Below are the code and all the weights of a small trained network. Each question names an input and a class and asks about switching units off, where a switched-off unit gives its printed mean instead of its output.

import numpy as np


def w(rows, s, z=0):
    codes = np.array(rows[::2]) - 128.0
    scale = np.full(codes.shape[1], s)
    scale[-1] = z or s
    return codes * scale


def f(y):
    return y / 2 * (1 + np.tanh(0.7978845608 * (y + 0.044715 * y**3)))


def log_softmax(a):
    a = a - a.max(-1, keepdims=True)
    return a - np.log(np.exp(a).sum(-1, keepdims=True))


def net(x, mask):
    res = np.array(x, float).reshape(1, 2) / 4 @ E
    y = f(res @ A[0][:, :-1].T + A[0][:, -1])
    res = res + np.where(mask, y, B[0][:, -1]) @ B[0][:, :-1]
    return log_softmax(res[-1] @ U[:, :-1].T + U[:, -1])


A, B = {}, {}
E = w([
[249,182,187],'x0',
[206,103,1],'x1',
],0.0088)
A[0] = w([
[202,139,103,193],'N0',
[102,189,188,207],'N1',
[88,63,85,253],'N2',
[100,43,134,93],'N3',
[248,94,95,235],'N4',
[112,112,191,148],'N5',
[69,115,156,168],'N6',
[197,173,142,135],'N7',
],0.018,0.006)
B[0] = w([
[159,7,223,205],'N0',
[208,135,91,216],'N1',
[64,86,134,213],'N2',
[63,90,158,159],'N3',
[168,50,194,250],'N4',
[253,106,105,182],'N5',
[119,116,72,190],'N6',
[99,118,229,201],'N7',
],0.011,0.014)
U = w([
[157,217,212,125],'0',
[172,186,102,136],'1',
[5,170,102,187],'2',
[97,159,203,3],'3',
[140,24,189,176],'4',
],0.015,0.0059)

Each question gives the input, the list of numbers given to net, and the class t.
The units are the neurons (one row each of A and B). Each row of codes is followed by its name. A weight is (code - 128) times the scale printed after its matrix; where a second scale follows, it is the last column's (A, B and U).
mask holds one flag per neuron, in row order. A switched-off neuron (its flag False) gives its mean, the last column of its row in B, instead of its output. The means were averaged over made-up inputs and are rounded, as every weight is.
A unit's drop is (log p(t) with every unit on - log p(t) with that unit switched off) / (log p(t) with every unit on - log p(t) with every unit switched off).
The circuit of an input: a set's keep is (log p(t) with only the set's units on - log p(t) with every unit switched off) / (log p(t) with every unit on - log p(t) with every unit switched off). Starting from all 8 units, units are removed one at a time, each time the one whose removal leaves the highest keep (on an exact tie, the one counted first), for as long as the keep stays at least 0.8.
units of the circuit, in order: the units of the circuit, biggest drop first
most important unit: the unit with the biggest drop
k most important neurons: the k neurons with the biggest drops, biggest first
drop of u: that unit's drop, to one decimal
input [-7,5], class 2: units of the circuit, in order -> [N0; N4]
input [5,-5], class 0: units of the circuit, in order -> [N4; N0]
input [6,-5], class 0: most important unit -> N4
input [-7,-2], class 2: 2 most important neurons -> [N4; N0]
input [8,-6], class 0: 2 most important neurons -> [N4; N2]
input [1,-8], class 1: drop of N5 -> 0.0
input [1,-1], class 0: drop of N0 -> 0.3
input [-7,4], class 2: drop of N5 -> 0.0
input [-7,-4], class 2: units of the circuit, in order -> [N4; N0]
input [2,-3], class 1: drop of N4 -> 0.2
